Here is a tiny trained network, its code and every weight. The questions are about switching its units off for an input and a target symbol, where a switched-off unit gives its printed mean instead of its output.

import numpy as np


def w(rows, s, z=0):
    codes = np.array(rows[::2]) - 128.0
    scale = np.full(codes.shape[1], s)
    scale[-1] = z or s
    return codes * scale


def norm(h):
    return h / np.sqrt((h * h).mean(-1, keepdims=True) + 1e-5)


def f(y):
    return np.maximum(y, 0)


def softmax(a):
    e = np.exp(a - a.max(-1, keepdims=True))
    return e / e.sum(-1, keepdims=True)


def log_softmax(a):
    a = a - a.max(-1, keepdims=True)
    return a - np.log(np.exp(a).sum(-1, keepdims=True))


def net(x, mask):
    ids = ['αβγδζηθλμστφψω'.index(c) for c in x.split()]
    T = len(ids)
    res = E[ids] + P[:T]
    u = 0
    for l in range(2):
        r = norm(res)
        for j in range(3):
            rows = slice(2 * j, 2 * j + 2)
            q, k, v = (r @ M[l][rows].T for M in (Q, K, V))
            z = softmax(np.where(np.tri(T) > 0, q @ k.T / 2**0.5, -1e9)) @ v
            o = O[l][rows]
            res = res + np.where(mask[u + j], z, o[:, -1]) @ o[:, :-1]
        u += 3
        y = f(norm(res) @ A[l][:, :-1].T + A[l][:, -1])
        res = res + np.where(mask[u : u + 4], y, B[l][:, -1]) @ B[l][:, :-1]
        u += 4
    return log_softmax(norm(res)[-1] @ U[:, :-1].T + U[:, -1])


Q, K, V, O, A, B = {}, {}, {}, {}, {}, {}
E = w([
[133,253,150,154,106,102,154,113,179,160,144],'α',
[109,143,125,59,119,157,163,107,168,144,82],'β',
[134,56,123,140,86,165,188,101,138,61,146],'γ',
[67,152,194,157,194,121,112,128,174,93,64],'δ',
[132,119,166,107,72,166,189,118,116,89,180],'ζ',
[138,158,159,137,135,152,142,163,176,204,75],'η',
[191,84,165,131,143,214,129,116,107,202,146],'θ',
[86,163,127,106,64,131,169,167,134,125,173],'λ',
[73,135,123,142,106,65,205,196,60,177,99],'μ',
[103,119,142,101,109,184,164,194,142,151,39],'σ',
[85,170,136,125,105,88,138,115,130,99,188],'τ',
[114,153,122,141,163,136,117,85,132,158,89],'φ',
[115,139,93,138,89,155,143,119,137,65,143],'ψ',
[39,158,149,199,192,56,120,89,177,123,74],'ω',
],0.02)
P = w([
[117,160,7,103,180,157,124,143,96,117,93],'0',
[52,178,145,176,97,160,148,110,152,130,136],'1',
[63,132,139,143,101,160,146,105,144,124,115],'2',
[76,92,98,134,89,170,154,114,172,155,125],'3',
[58,141,122,150,113,92,115,92,160,129,119],'4',
[149,157,119,195,130,95,115,56,182,134,181],'5',
[83,92,166,113,133,148,148,102,104,128,114],'6',
[111,117,158,137,91,85,126,133,163,124,105],'7',
[134,84,147,160,102,99,123,109,166,113,102],'8',
[122,96,153,128,111,93,139,141,180,134,131],'9',
[148,112,114,204,146,72,102,101,195,149,174],'10',
],0.011)
Q[0] = w([
[101,111,115,159,13,156,156,95,119,51,207],'L0H1',
[170,116,152,167,172,163,90,208,66,114,143],'L0H1',
[121,98,46,174,77,84,232,168,43,119,188],'L0H2',
[151,11,39,141,46,66,156,148,98,49,175],'L0H2',
[112,129,140,98,101,181,102,88,198,198,97],'L0H3',
[50,154,133,255,95,160,191,141,128,125,82],'L0H3',
],0.0061)
K[0] = w([
[121,88,31,66,171,141,134,185,82,107,128],'L0H1',
[93,159,166,107,42,155,159,99,174,95,100],'L0H1',
[143,90,59,115,102,84,141,131,81,138,105],'L0H2',
[179,205,88,33,97,140,137,206,2,158,157],'L0H2',
[106,111,106,166,184,206,107,103,144,112,79],'L0H3',
[84,135,67,127,116,20,191,139,86,84,107],'L0H3',
],0.0084)
V[0] = w([
[166,121,57,163,172,103,102,93,150,94,124],'L0H1',
[156,105,181,140,93,187,118,85,108,101,147],'L0H1',
[188,181,64,93,80,109,117,180,101,160,193],'L0H2',
[127,112,186,82,111,90,114,2,171,131,130],'L0H2',
[87,211,111,115,84,111,197,138,175,67,82],'L0H3',
[47,94,112,184,70,107,145,110,85,145,146],'L0H3',
],0.008)
O[0] = w([
[148,88,138,129,142,68,82,133,33,20,62,120],'L0H1',
[212,154,132,54,19,147,54,77,115,62,81,93],'L0H1',
[46,148,252,166,254,112,147,81,107,71,175,17],'L0H2',
[61,12,114,206,133,205,140,102,222,90,115,135],'L0H2',
[190,153,79,151,112,219,155,48,189,145,189,255],'L0H3',
[113,118,167,79,76,106,185,121,89,165,166,204],'L0H3',
],0.0066,0.0087)
A[0] = w([
[72,209,168,168,58,186,162,115,239,158,125,67],'L0N1',
[215,31,127,141,121,127,29,135,139,254,116,246],'L0N2',
[51,88,68,161,75,144,162,165,128,68,253,23],'L0N3',
[147,103,59,43,53,100,33,155,77,81,168,13],'L0N4',
],0.006,0.0014)
B[0] = w([
[143,39,64,76,148,171,69,61,86,147,129,245],'L0N1',
[21,96,136,118,126,88,109,127,219,117,148,202],'L0N2',
[130,124,129,80,124,45,149,122,42,2,96,178],'L0N3',
[215,89,163,181,201,127,133,120,84,229,103,137],'L0N4',
],0.01,0.011)
Q[1] = w([
[108,120,156,170,96,105,53,197,130,160,194],'L1H1',
[146,81,114,103,42,154,160,93,68,46,244],'L1H1',
[126,93,96,107,115,144,182,133,129,2,204],'L1H2',
[79,124,107,105,156,157,113,86,193,76,112],'L1H2',
[177,131,151,100,151,158,115,90,177,92,178],'L1H3',
[75,137,175,193,114,150,69,195,136,162,50],'L1H3',
],0.0084)
K[1] = w([
[111,171,153,108,63,46,146,86,154,98,210],'L1H1',
[170,238,42,157,154,113,254,148,133,79,130],'L1H1',
[176,185,136,64,233,112,31,186,66,112,72],'L1H2',
[107,111,132,73,125,131,53,145,202,72,149],'L1H2',
[193,176,136,122,194,137,80,63,158,134,75],'L1H3',
[92,45,132,114,73,68,139,141,226,127,176],'L1H3',
],0.0072)
V[1] = w([
[98,93,97,209,195,56,137,136,44,74,121],'L1H1',
[94,62,190,153,210,201,181,93,132,207,15],'L1H1',
[49,82,119,55,89,120,130,50,147,49,149],'L1H2',
[178,112,4,103,107,172,173,135,134,114,101],'L1H2',
[53,101,126,218,149,144,143,96,173,102,128],'L1H3',
[60,27,125,69,1,52,98,213,187,114,173],'L1H3',
],0.0076)
O[1] = w([
[227,223,57,138,145,75,163,107,143,139,52,102],'L1H1',
[142,38,71,83,157,87,124,144,215,193,164,182],'L1H1',
[180,45,137,205,254,186,169,139,140,136,123,214],'L1H2',
[201,115,160,163,173,119,56,223,84,139,142,254],'L1H2',
[71,112,5,52,184,97,122,81,148,101,138,128],'L1H3',
[168,149,142,126,135,44,148,49,7,94,188,69],'L1H3',
],0.0085,0.0079)
A[1] = w([
[115,82,86,78,57,101,66,165,140,57,215,87],'L1N1',
[112,63,122,83,200,216,58,189,197,254,105,253],'L1N2',
[138,123,91,93,38,125,86,106,174,173,69,116],'L1N3',
[116,199,162,129,127,50,151,97,118,232,107,123],'L1N4',
],0.0072,0.0032)
B[1] = w([
[152,134,206,121,182,93,39,198,61,102,157,154],'L1N1',
[77,92,40,171,167,126,162,94,194,221,74,250],'L1N2',
[124,209,131,197,143,144,196,46,254,84,225,159],'L1N3',
[142,103,86,138,98,136,224,243,144,160,121,137],'L1N4',
],0.0091,0.02)
U = w([
[105,154,71,151,126,184,146,112,201,205,58,119],'α',
[106,22,167,173,216,53,108,168,133,155,127,157],'β',
[254,107,115,171,76,156,100,165,78,150,109,109],'γ',
[173,114,100,96,171,133,55,187,64,106,204,88],'δ',
[184,89,184,174,134,227,135,154,104,120,162,41],'ζ',
[94,145,139,102,67,96,94,173,201,120,185,4],'η',
[103,164,184,157,16,126,118,66,148,121,148,207],'θ',
[106,194,155,153,188,204,175,113,99,134,180,89],'λ',
[121,149,119,132,82,72,220,154,85,185,129,104],'μ',
[145,138,149,135,109,158,54,209,118,165,213,81],'σ',
[150,178,96,152,188,126,190,53,89,95,98,37],'τ',
[149,154,101,117,127,85,143,204,195,63,130,79],'φ',
[145,176,141,169,97,173,97,190,136,103,30,167],'ψ',
[221,105,70,92,163,67,153,121,78,107,155,89],'ω',
],0.008,0.0031)

Each question gives the input, a string of symbols that net reads in full, and the target symbol t.
The units are the heads (2 rows each of Q, K, V and O) and the neurons (one row each of A and B). Each row of codes is followed by its name. A weight is (code - 128) times the scale printed after its matrix; where a second scale follows, it is the last column's (O, A, B and U).
mask holds one flag per unit, layer by layer, with each layer's heads first. A switched-off unit (its flag False) gives its mean, the last column of its rows in O or B, instead of its output. The means were averaged over made-up inputs and are rounded, as every weight is.
A unit's drop is (log p(t) with every unit on - log p(t) with that unit switched off) / (log p(t) with every unit on - log p(t) with every unit switched off).
The circuit of an input: a set's keep is (log p(t) with only the set's units on - log p(t) with every unit switched off) / (log p(t) with every unit on - log p(t) with every unit switched off). Starting from the 12 units with the biggest drops (on a tie, the unit counted first), units are removed one at a time, each time the one whose removal leaves the highest keep (on an exact tie, the one counted first), for as long as the keep stays at least 0.8.
units of the circuit, in order: the units of the circuit, biggest drop first
unit that matters most: the unit with the biggest drop
top k neurons: the k neurons with the biggest drops, biggest first
k most important neurons of layer l: the k neurons of layer l with the biggest drops, biggest first
heads that matter: for each layer, one digit per head in row order, 1 if its drop is at least 0.15 and else 0, layers parted by /
input λ θ β δ σ λ, target λ: heads that matter => 010 / 100
input σ θ φ φ ω ω τ, target σ: unit that matters most => L0H2
input ψ λ θ ψ, target ψ: heads that matter => 110 / 101
input δ θ τ γ, target δ: 2 most important neurons of layer 1 => L1N2; L1N1
input δ λ λ λ α τ ω ζ ω τ, target δ: units of the circuit, in order => L1N2; L0N3; L1N1
input τ μ λ θ η ζ, target τ: units of the circuit, in order => L1H1; L0N3
input ω θ μ ω μ α σ θ θ ω ζ, target ω: heads that matter => 110 / 100
input η ψ λ φ δ γ ω γ φ α τ, target η: top 2 neurons => L0N1; L0N3
input ω μ α ψ τ τ, target ω: heads that matter => 100 / 100
input λ φ σ ζ η α α φ ψ, target λ: heads that matter => 010 / 100
input β ζ λ τ, target β: units of the circuit, in order => L0N3; L1N1
input ω γ σ θ λ ψ, target ω: top 2 neurons => L0N3; L1N2
input ω λ λ ω δ λ γ τ, target ω: units of the circuit, in order => L1H1; L1N2; L0N1; L0N3
input η η θ ζ, target η: heads that matter => 010 / 011
input σ γ θ λ τ β φ λ σ γ, target σ: heads that matter => 010 / 011
input η ζ σ θ τ β ζ ψ, target η: heads that matter => 011 / 011
input ζ θ θ, target β: units of the circuit, in order => L0H3; L1H3
input η ψ ψ δ θ ζ, target η: top 3 neurons => L0N1; L0N3; L1N1
input β φ ζ θ ζ, target β: top 2 neurons => L0N3; L1N1
input θ γ δ η ω μ θ ψ, target θ: units of the circuit, in order => L0H3; L1H2; L0H2; L1N2
input θ θ θ β θ η γ ζ θ, target β: heads that matter => 001 / 001
input σ η β ζ, target σ: unit that matters most => L1H2
input λ θ β α σ τ, target λ: 2 most important neurons of layer 0 => L0N3; L0N2
input φ μ λ, target φ: top 4 neurons => L0N3; L0N1; L1N2; L0N2
input δ β ψ, target δ: 2 most important neurons of layer 1 => L1N1; L1N2
input δ δ α λ μ γ τ δ τ ψ, target δ: heads that matter => 010 / 000
input θ τ σ ψ ζ η σ δ ζ ψ, target θ: unit that matters most => L0H3
input φ λ η λ, target φ: unit that matters most => L0N3
